Known rows:
notum: [-27 -24   2  49 -10   2  44 -17  24 -25  57  -8  16  21 -33 -21 -30  42
  55  22 -18  20   9  14  -8  32  -9  29  14 -66]
savonon: [-26 -23  33   2 -11 -21  23  25 -36 -26 -12  13  22  17  37 -26   5  57
  20   9   0  -6 -22   6 -30  15  19 -14 -41 -29]
miragok: [-13 -11  34   1  11   1  30  -6 -22 -19  17  27  15  12  34  -7 -16  53
  35  23  17   9 -18  10  17 -19   4 -15  -1 -31]
nituk: [-22 -22   8   2  -9 -51  31  55 -12 -22  39  36  27   9  31 -24   0  48
   3  31  10   0   0  21 -29  17  56 -12 -33 -19]
zuzuflo: [-27 -22  26  19 -12 -25  32  21 -37 -56  17   4  16   9  21 -22 -15  54
   3  25   3  -9 -30  22 -27  26  18  10 -10 -21]
nodul: [  7 -19  21  -7   7 -17  27  16  -4 -13   9  35  19   6  53   1 -27  48
  28  44  -3  13  -5  10  11 -11  55  -1 -14 -28]
drutrik: [ 31  15  -5  53 -10 -23  44  75 -51 -95  53 -13  20  26 -29 -28 -29  72
  33   9  20  33 -29 -17 -36  32  95  26 -43 -77]
plaskul: [-22  -9  35  16   7 -10  32  -5  -2 -24   8   3  11  12  15  -7 -21  50
  32  19  20   5 -22  13  18 -12  -1  -5   5 -14]
trinu: [ -3 -13  26 -10   4  -1  30 -14 -16 -17   1   0  15   9  44  -3 -27  51
  40  34  10   7 -15  12  15  -4  42  -5   5 -19]
vivi: [ -5 -14  25  -7   4  -3  28 -11 -21 -20   9   2  15   6  36  -1 -29  51
  38  32   5   3 -13  11  16  -4  36  -2   6 -21]
lefil: [  2 -15  25 -10   9   4  30   2 -13 -13  24  22  16   5  52  -4 -29  48
  21  38  -1   0 -13   7  15 -20  55 -13 -12 -35]
drisku: [ 26 -21  -5 -24  -7  -1  28  19 -11 -18   4  -7  13  10  10  18 -23  56
  35  22  34  12  -2  12   6 -15   0 -17   3 -28]
stifluk: [  1 -14  23 -15  10  10  27  -9 -18 -17  21  38  16   7  55  -5 -28  47
  20  44  -4  -3 -10   2  10 -29  55 -16 -21 -43]
labram: [-18 -24   5 -17 -13 -40  27  46 -13 -15  18  -1  26   7  47 -24   3  56
   5  10  -1   0 -12  17 -38  20  55  -4 -40 -18]
skulugrom: [-14 -18  33  -3   9   4  28 -13 -37 -28  -6  36  14  14  26   6 -28  51
  47  57   4   0  -6  -1  14 -12  18  -8 -14 -34]
drunu: [-25 -22  22   5 -12 -24  33  16 -31 -31  32  -3  22   8  42 -27  -5  58
   3  17   4  -7 -27  22 -22  28  38  -1 -11 -17]
degru: [-16  -9  38  16   9 -21  26  -6 -29 -60  -5  33  11  11  15   1 -27  54
   8  61  42  -7 -27  21  19  -8  20  -8   8 -16]
drakli: [-24 -22  17  -5 -11 -21  32   4 -34 -27  33   3  25   6  46 -26  -6  63
   8  17   1  -4 -26  20 -21  27  38  -6 -13 -19]
nopaklem: [-27 -21  18   2 -13 -25  32  14 -28 -40  32  -7  21   7  32 -29  -9  59
   4  15   6  -5 -30  23 -23  29  41   4   0 -18]
zomok: [ 15 -19   0 -21 -12  -1  27  43  13 -20   3 -13  12  12  17  -2 -12  47
  25   9  31  10 -11  12   8 -31   2 -24 -22 -16]
mibok: [-24 -20  16  16  -4 -11  35  17 -30 -24  50  13  23   9  47 -26   4  56
  -2  14   2  -7 -27  20 -12  13  38 -12 -24 -42]

Facts:
pakli λ gruzor
pluzon λ figro, momi, brali, stofli
fluta λ legi, zetrer, stifluk, drabrim
lamakam λ mugum, stotu, sugedan, fesku
setom λ dasteplik, planon
drisku λ lere
plunarok λ dasteplik, trobete
neplol λ valokol, poga, teror
skalan λ valokol, poga, mibok
droplom λ brostifar
mizur λ fladagel, beklun
tibu λ drenul, datri, nituk
numol λ pesa, trobete, gumik, testur
gadagrak λ veklidis
vepar λ klafla, brostifar, lefil
pobus λ poga, kegus, stifluk
zuzuflo λ variskol, kapum
votodum λ nodul, sugedan, rudar, nituk
degru λ savonon, brali, skostoflos
plumopa λ stubro, lagro
greflofer λ mugum, dasteplik, datri, drizun
gribrolus λ fladagel
lofa λ legi, trubos
sostoras λ lagro
moro λ zeve, legi, trubos, flina, droskir
trukibrol λ savonon, figro, variskol, felo, planon, skulugrom
kaplas λ ronul, vovedal, lagro, stifluk
plaskul λ skostoflos, tololuk
sisumak λ plofen
trasu λ zoda, mugum, volozin, naflu, sugedan
skista λ figro, drebro, lafom, drabrim
sobek λ plepam, legi, nituk
gruklel λ stubro
plaflil λ drakli
noboflo λ gezitrok, testur
tetil λ gibristus, drutrik
gruflas λ lopir, drutrik, fesku
pleklur λ gibristus, zaruno, nodul, plorok
brofi λ zaruno, lopir, lefil, stifluk
dafli λ valokol, brali, poga, skostoflos, pesa, manak
broflostir λ nodul, tratrar, labram
tigos λ pesa, drutrik, gumik
zomok λ mibok, brostifar, flina
didi λ zeve, skostoflos, miragok, braflo
nadrum λ stotu
plusku λ zeve, stotu, tololuk, naflu, gruzor
nolo λ labram
bridrum λ volozin, manak, skoval
papler λ gumik, peken
grodrem λ valokol, plofen, kapum, lagro
nopaklem λ kobal
drizun ψ brofi
plorok ψ planon, gugran
gugran ψ bonok, votodum, lopir
savonon ψ sobek, labram
labram ψ sostoras, lagro
kapum ψ naflu, plorok
figro ψ gropla, gugran
drisku ψ figro, skostoflos, lopir, lafom
plunarok ψ kegus, droskir
neplol ψ votodum
kegus ψ droskir
skalan ψ ziklus
droplom ψ votodum
gezitrok ψ stofli
mefadu ψ zaruno, nituk
subos ψ skista
lopir ψ tabror
ziklus ψ brali, planon, flina
nituk ψ dromi, bonok
zanal ψ gezitrok, degru
gadagrak ψ braflo, lafom
vepar ψ bonok
stutros ψ neplol, manak, gugran
kobal ψ fladagel, greflofer
votodum ψ tabror, bonok
degru ψ zaruno
drabrim ψ tabror
drutrik ψ broflostir
flina ψ lafom
fesku ψ kapum, skista
sostoras ψ bonok
bonok ψ plunarok
driskal ψ subos, skista
kaplas ψ vepar, gugran, tigos
naflu ψ lafom
tabror ψ kegus, droskir
braflo ψ zaruno, fladagel, degru
notum ψ teror, manak
trasu ψ sostoras
skista ψ savonon
felo ψ zeve, gropla
dromi ψ bonok
zoda ψ sobek, lagro
stofli ψ droplom, gropla
sobek ψ droskir
plaflil ψ lagro
noboflo ψ savonon, zaruno
drebro ψ peple, zaruno, drabrim
zaruno ψ moro, lafom
skoval ψ zaruno, fladagel
skegre ψ zeve
brofi ψ lafom, lagro
skostoflos ψ tabror
brali ψ savonon, zoda, plusku, sobek
tigos ψ kegus
zomok ψ brali, droskir
peple ψ naflu, tigos
ronul ψ zanal, felo
grodrem ψ poga, subos
zesenen ψ savonon
{pakli, pluzon, nodili, peken, gugran, fluta, planon, kapum, droskir, setom, sugedan, vivi, drisku, plunarok, gumik, skalan, droplom, gezitrok, tibu, mefadu, pepepun, gruzor, klafla, numol, tratrar, brostifar, zanal, gadagrak, vepar, lefil, stutros, fladagel, trinu, kobal, plepam, volozin, stifluk, votodum, degru, greflofer, gropla, variskol, gribrolus, lofa, zetrer, drutrik, fesku, sostoras, bonok, plaskul, braflo, vovedal, lagro, sisumak, trasu, testur, stotu, skista, rudar, felo, dromi, stofli, sobek, gruklel, plaflil, beklun, manak, tetil, gibristus, plofen, drebro, zaruno, valokol, gruflas, pleklur, brofi, skostoflos, dafli, lafom, brali, broflostir, datri, tololuk, miragok, tigos, zomok, rugris, zeve, nodul, skulugrom, nadrum, ronul, legi, zaklis, zesenen} ξ a
{drunu, drizun, plorok, dasteplik, savonon, lamakam, labram, trubos, figro, neplol, drenul, kegus, mizur, subos, lopir, ziklus, stubro, nituk, mugum, pobus, zuzuflo, plumopa, drabrim, trobete, pesa, flina, driskal, moro, trukibrol, kaplas, naflu, tabror, notum, mibok, veklidis, zoda, lere, noboflo, drakli, teror, skoval, skegre, peple, didi, poga, plusku, nolo, bridrum, papler, grodrem, nopaklem, momi} ξ b

Rows:
No name comes twice in this set of rows, the named rows included.
[-26 -21   5  11  -4  -8  33  31 -44 -50  42  48  23  14  23 -18 -19  57
   9  54  17  -7 -22  14 -22  30   6 -14  -8 -49] : figro
[-30 -20  43  50  12   3  45 -15  27 -55  61  21  17  20 -26 -26 -33  40
  54  60 -17   5  -7  14  16  31  24  28  15 -70] : teror
[-14 -18  36 -10   8  10  24 -12 -28 -12 -10  10  15  13  49  -6 -26  50
  47  22 -10  -1 -16  -7   8 -28  35 -13 -31 -46] : kapum
[-21 -16  42  -5  12 -57  14 -17 -43 -69 -19  20  28   5  58 -28  -7  55
  -2  65  43  -7  -3  25  11 -25 100  -1 -42   3] : kobal
[-28  -1  45  52  13 -67  17 -17 -36 -94 -19  42  27   3  60 -30 -24  42
  -3  72  44  -8 -24  30  14  17  98  26 -37   4] : greflofer
[-26 -20   9  38  -9 -13  44  -2   0 -58  58  -7  13  15 -20 -23 -11  44
   9  22  -8  -6 -27  23 -23  28   4  17   5 -34] : neplol
[-13 -24  -4 -13 -15 -25  35  66  -6 -37  48  -9  12  11   2 -17  -6  48
   0  11  22  -8 -25  20 -39  12  13  -9 -24 -26] : kaplas
[-30 -16  41  50  11   4  44 -18  25 -19  58  31  13  20 -25  -9 -33  42
  49  65 -22  20   8   6  17  25  14  27  14 -72] : manak
[ 27 -24  -2 -26 -13 -12  20  37   0 -11 -19 -11  13  14  10   9  -4  54
  42  10  41  20   4   4  -8 -28  15 -21 -32 -18] : plaflil
[-23 -22  18   2  -8 -32  33  26 -20 -27  38  13  26   9  40 -28   8  52
   1   9  17  -3 -18  24 -22   4  51 -19 -40 -21] : flina
[-28 -20  31  31 -11 -29  37  33 -14 -44  40  -2  15  13   6 -26   3  54
   0   8  16  -8 -31  26  -8  19   7  -7  -4  -5] : didi

Now the same nodes, written a new way:
Known rows:
gadagrak: [  0  -3  11   6 -35  -4 -43  18  -4 -10  22 -10  32 -10  10  11 -10  61
 -49  -5  45   3  32 -69 -33  10  11  41 -15 -16  34   0   5   7  12  21
 -11  15 -14]
plepam: [  2   9  -3 -27   5   1 -26  -1   5 -23  -1  13   5   6   3  12  10   6
   8   3  -4  -3  -1  17  21  -6  15 -11   4   0 -20   8  -3  12  14   1
 -16 -18  -8]
peken: [ -2   9  -3 -26   6  10 -27   3   9 -25   5  12   1  12   4   5  12   9
   5  10  -5  -3  -1  17  20  -4  14 -10  10   0 -20  12   5  15   6  -1
 -13 -17 -11]
skoval: [-11 -10  26  17  -6 -27  -9  31  -7 -18  15 -28  30 -26  -6  13 -31  24
 -45 -15  11  -8   1 -51 -87 -15 -29  -5 -27  -4  55  24 -10   3   3  17
  32  19   4]
broflostir: [ -9  -8  -3  -6  16 -11   0   0  18 -29   8  10 -24  19  14  16  15  12
  24   2  -7   2   5  18  32   8  21 -16  24  -6 -29  -1   9  16  19  -6
 -20 -16 -15]
neplol: [ 15  -1   4  51 -13  28  35 -10  -2  54 -38 -21 -42  11 -19 -36 -10 -41
 -10  -6 -10  23  -6  -5 -14 -25 -34 -22 -11  10  36 -38  19 -35 -12  13
  19   0  16]
miragok: [  0   7  -1 -29   1   4 -26  -2  11 -23   3  10   1  11   4  10  10   7
  12   3  -3  -4  -2  18  21  -5  16 -11   5  -2 -18   8  -3   9  14   1
 -12 -19  -7]
kegus: [ -8 -11  -4  55   1 -15  42   6   1  57 -17   5 -18   4 -26 -17 -10 -36
   7   8  -6 -13 -22  11 -22  -3 -38  -6  21  19  28 -39  17 -18 -40  12
  25  10  37]
pleklur: [  1  -3  -7 -20   5   1 -10   0  11 -24   7   1 -12  11  14   8  13  12
   7   4  -2   8  10  -3  23   6  15  -6  12  -8 -24   8   4  13  20  -4
 -22 -14 -23]
tigos: [ 14  -4  -3  43 -24  15  -3  13  21  37   6  27 -17  24  -6 -29   8  22
 -21  26  32   0  17 -20  15   9   3  34  44   3  13 -36  38  -3 -25  19
 -15   0  -7]
zoda: [ -4 -17 -23  22   9 -25  52  -1  11  36   9  -2  23 -34 -16 -12  -6 -25
 -11  11 -14 -13 -35 -13 -25  28 -18  31 -18   4   1  17 -21 -28 -37  -4
  30  30  38]
veklidis: [ -4  -5   3  -6  29 -17  32   5   7 -19  -3 -14 -11  -7  -7   1  -4 -31
  16  -7 -37   0 -20  19 -21 -17 -20 -42  -6   4  -3  29 -19  -3   5  -7
  24  -5   5]
vepar: [ -6  -3 -22   9 -48  22 -17  -2  -5  39 -30  -5 -18  23  -4  -9  13   3
 -16  21  21  22  18 -28   1  10   4  21  29   2  18 -55  46  10 -20  17
 -21  -8   5]
trukibrol: [  2 -15   4   8  32 -22  43   3  16 -15  -1 -22 -25  -5   3   0  -2 -21
  13 -10 -31   8 -16   5 -12 -14 -11 -38 -10  -2  -3  29 -15 -12  18  -7
  21  -3  -2]
felo: [  5  37  40 -18 -20  63 -37 -17 -74   4 -14  -9  13   1  16 -10 -20   3
  -5 -32  29  10  55  16  -2 -27   6  14 -13  -6  23 -14  -3  10  14 -24
   0  20 -37]
stutros: [ 35  25 -14 -36 -65  57 -34  -7 -25  50 -34 -13  17  13 -11 -34   4 -10
 -32  28  20  20  19 -29  -2 -33   2  14  -5   9  33 -24  17 -24  -6  41
 -11 -22 -12]
lefil: [-11   7  -8 -31  -1   6 -26   1   5 -28  -2   7   2  12   5  14  11   5
   8   6  -5   2   1  15  15   0  14 -10   8  -2 -20   4   8  23   6  -6
 -15 -16  -7]
papler: [  7 -12   3  13  37 -14  50  13  20 -20   4 -17 -25  -4   0 -12   4 -21
   4  -6 -38   7 -14   3 -12 -11 -21 -36   1   0  -8  38 -12  -4   9 -14
  19  -2 -11]
kobal: [ -8   2  21 -18 -26 -10 -67  24   2 -41  24  -2  37  -3   5  24 -13  60
 -41  -1  33  -8  18 -47 -40  -5  10  12 -12 -10  28  14   5  23  20  26
  -8  -1 -13]
drisku: [ 26   7  -5 -11 -58  36 -31   0 -24  33 -14 -22  25  -1   3 -21  -4  25
 -50  12  38  19  30 -63 -15 -11   7  38 -14  -7  40 -16  12 -17   5  33
 -12   2 -19]
tololuk: [ -3   6   0 -29   1   4 -22  -4  14 -19   5  13  -1  15   4  12  10  10
  12   4  -1  -6  -3  19  23  -4  23 -15  -1  -3 -16   6  -9   8  17   3
 -10 -17  -5]

Rows:
No name comes twice in this set of rows, the named rows included.
[ 10   5   3   3   6  14 -21  -3  41 -27   7  13 -21  15  10  -1  14  21
  -4 -14  -1   6  -6   4  39   1  22 -12 -17 -12 -24   1   5  -3  25  -3
 -21 -21  -4] : dafli
[  6  12   5  18 -39  27 -27  -7  -1  45 -10  22   1  17  -5 -13  -6  11
 -13   4  41  -4  11  -2   9  -8   8  19   7   1  27 -45  15 -15  -7  22
  -7  -1  13] : skostoflos
[ 16  -6 -19  13 -40  14  -1   1   9  51  -4   7  -5  16  -3 -23   7  16
 -19  33  29   6  11 -34  11  12  12  33  24   4  18 -31  27 -17 -19  33
 -16  -4   1] : plunarok
[-22 -17   1  43  21 -39  -2 -23   7  11  35  43   7  -8 -13  14  -7   9
  35  14  10 -31 -12  22  45  62   3  45  16  12 -24 -41  38  12 -45   0
 -17  22  36] : lagro
[ -2  31  41  -1 -17  46 -37  -9 -63   5  -8   0  11   6  10  -3 -21  16
  -4 -28  35   3  49  12  -3 -21   1  15   2  -2  28 -23   7  18   4 -22
  -2  22 -28] : gezitrok
[-26   3 -14 -35 -11  14 -33   0   2 -33 -13  -3  -9  12   7  18  16   5
   6   5 -13  16  -2  11   6  11  14  -6  10  -3 -22   0  15  39   3 -19
 -16 -13   0] : brostifar
[  6   0 -27   1 -20   2  -7 -10  19  33  13  29  37 -17  -3 -10   7  15
 -23  15  23 -12 -20 -13  20  40  16  64 -17  -5 -15  -7  -8 -19 -29   2
  -7  17  34] : brali
[ 14   9  -6 -41  -5  16 -27   8  17 -32   6   6  10  13   7  -6  15  15
 -13  17 -11   2   3   0  13 -10  15 -11   6  -1 -18  31   0  14  13   6
 -13 -21 -20] : drutrik
[  4   0 -27 -15 -18   3  -9  -5   1  19  19  17  46 -25   2  -7   7  17
 -25  15  21  -9 -11 -22  11  39  17  68 -17  -7 -15  10 -13 -11 -25  -3
  -5  23  20] : zesenen
[ 15  -2 -26 -16  11   3  54 -11 -17  21   4 -24  42 -52   0 -23  -4 -35
 -19  -4 -26   6 -26 -15 -20  19 -14  34 -52  -3 -12  54 -48 -36 -20 -29
  33  33  20] : driskal
[  0  16   2  12 -17  32 -12 -11  -9  39 -24  26 -28  34 -10 -14   5 -15
  23  13  12  -2   8  38  36 -13   5  -6  35  12   6 -52  30  -1 -14  13
 -12 -15   5] : manak
[ -5  -5 -13  13  37  -8  67 -17 -15  18   7  -2  17 -40  -4 -13  -4 -45
  13 -14 -30  -7 -31  25   1  31 -18  29 -28   0 -29  34 -41 -22 -30 -48
  31  41  29] : subos

Now the same nodes, written a new way:
Known rows:
zomok: [-15  10   8  19  33   4   6 -35   4  17  12  -3  12   3  16]
legi: [-11  10 -10 -14  -3  -9 -11  -2  -6   7 -14  -9  -3  -4   7]
zuzuflo: [ 14 -10  12  -7   4 -14  16  24   3  -4   5 -12   5  -6 -16]
vovedal: [ -9   2  -3  -6  -2  -2 -11   1   1  10 -21 -12  -2  -3   5]
drizun: [ 18  10   1   2   2  -7   7   5   5 -14  28  -4   0   9 -11]
lagro: [ -3  30 -18   8  -2  -8 -23 -14  16   0 -16 -20   0   2  -5]
tetil: [ -8  -6   2  -5  -5  -6  -1   0   9   3 -24  -2  -3   5  10]
drutrik: [ -8   9  -5  -2  -2   8  -8  -3   6  -1 -12   2  -6   2  15]
broflostir: [-11  -7   6  -9  -9  -8   1  -3   8   6 -21  -2  -3   7   4]
nodili: [-10   8  -2  -2  -7  -5   4  -1  -1   8 -24  -3  -4  -1   0]
neplol: [ 21 -31   9   0   3  21  -1  18 -18  -5  13  13  12   6  -9]
tibu: [-11  -9  -2 -11  -7 -10   4  -9   5   3 -18   0  -1   4   1]
tololuk: [ -7   9 -11 -10   0 -11  -2  -3  -4   3 -19   3  -4  -4   8]
figro: [ 17  -3  -2  -9   3  10   2  15  -7 -12  25  -3   5  -3 -14]
skista: [-25   5   8  22  -3   1 -27 -27  43 -31  24  33  24 -39   5]
trukibrol: [ 12 -17  11 -11   4 -15  22  19   5  -9   3 -10   6  -4 -17]
bonok: [  3   9 -13  -6 -10  56 -26 -20 -24   3 -13  33  24  23  -9]
nopaklem: [ 11   2  17  -1  -1 -16  18  25  -4  -3   8  -3   3   1 -16]
didi: [ 14 -12  12  -5   6 -23  14  21  -4  -6   5   0   6   1 -10]
plofen: [ -7   3  -6  -3  -1  -1  -6   4  -1   6 -24  -9  -3  -6   3]
gadagrak: [  9 -10 -27  39 -14  -3 -13 -36  12  12   6  -7 -26  12  -5]

Rows:
No name comes twice in this set of rows, the named rows included.
[ 13  -2  20  -3   4 -12  18  27   4  -8   3  -3   2   4  -8] : papler
[ 12  -9  16 -11   1 -22  19  20   2  -9   9   1   4   7  -7] : lamakam
[ -3 -27 -15  -5  23  42  17 -16 -37  25   5   3 -11   8  24] : skostoflos
[ 12  52   5  19  12 -20 -11 -16  29 -27  45   2  19   4 -11] : zoda
[ -7  -7   0  -1  -1  -4   5  -1  12   1 -31   1  -3   3   5] : numol
[ 10  -2 -38  21  -9 -11 -14 -32  14  10  -5 -30 -25  14 -10] : lafom
[ 24   0  -2 -22 -16  43 -28  15 -27 -22  26  30  25  22 -17] : nituk
[ -9 -87  -7  25 -18  21  -2  -5   4  -8  31  38 -30 -41  26] : degru
[  8  -8 -19  29  -8   9  -6 -31   2  15   2  -5 -18  17  -5] : drisku
[  3  -4  34  13  65  41  63 -19 -37  35  61 -16   9  17  17] : tabror
[  7 -46 -26  46 -25   9 -27 -28  15   3  44   4 -45  -6  18] : zaruno

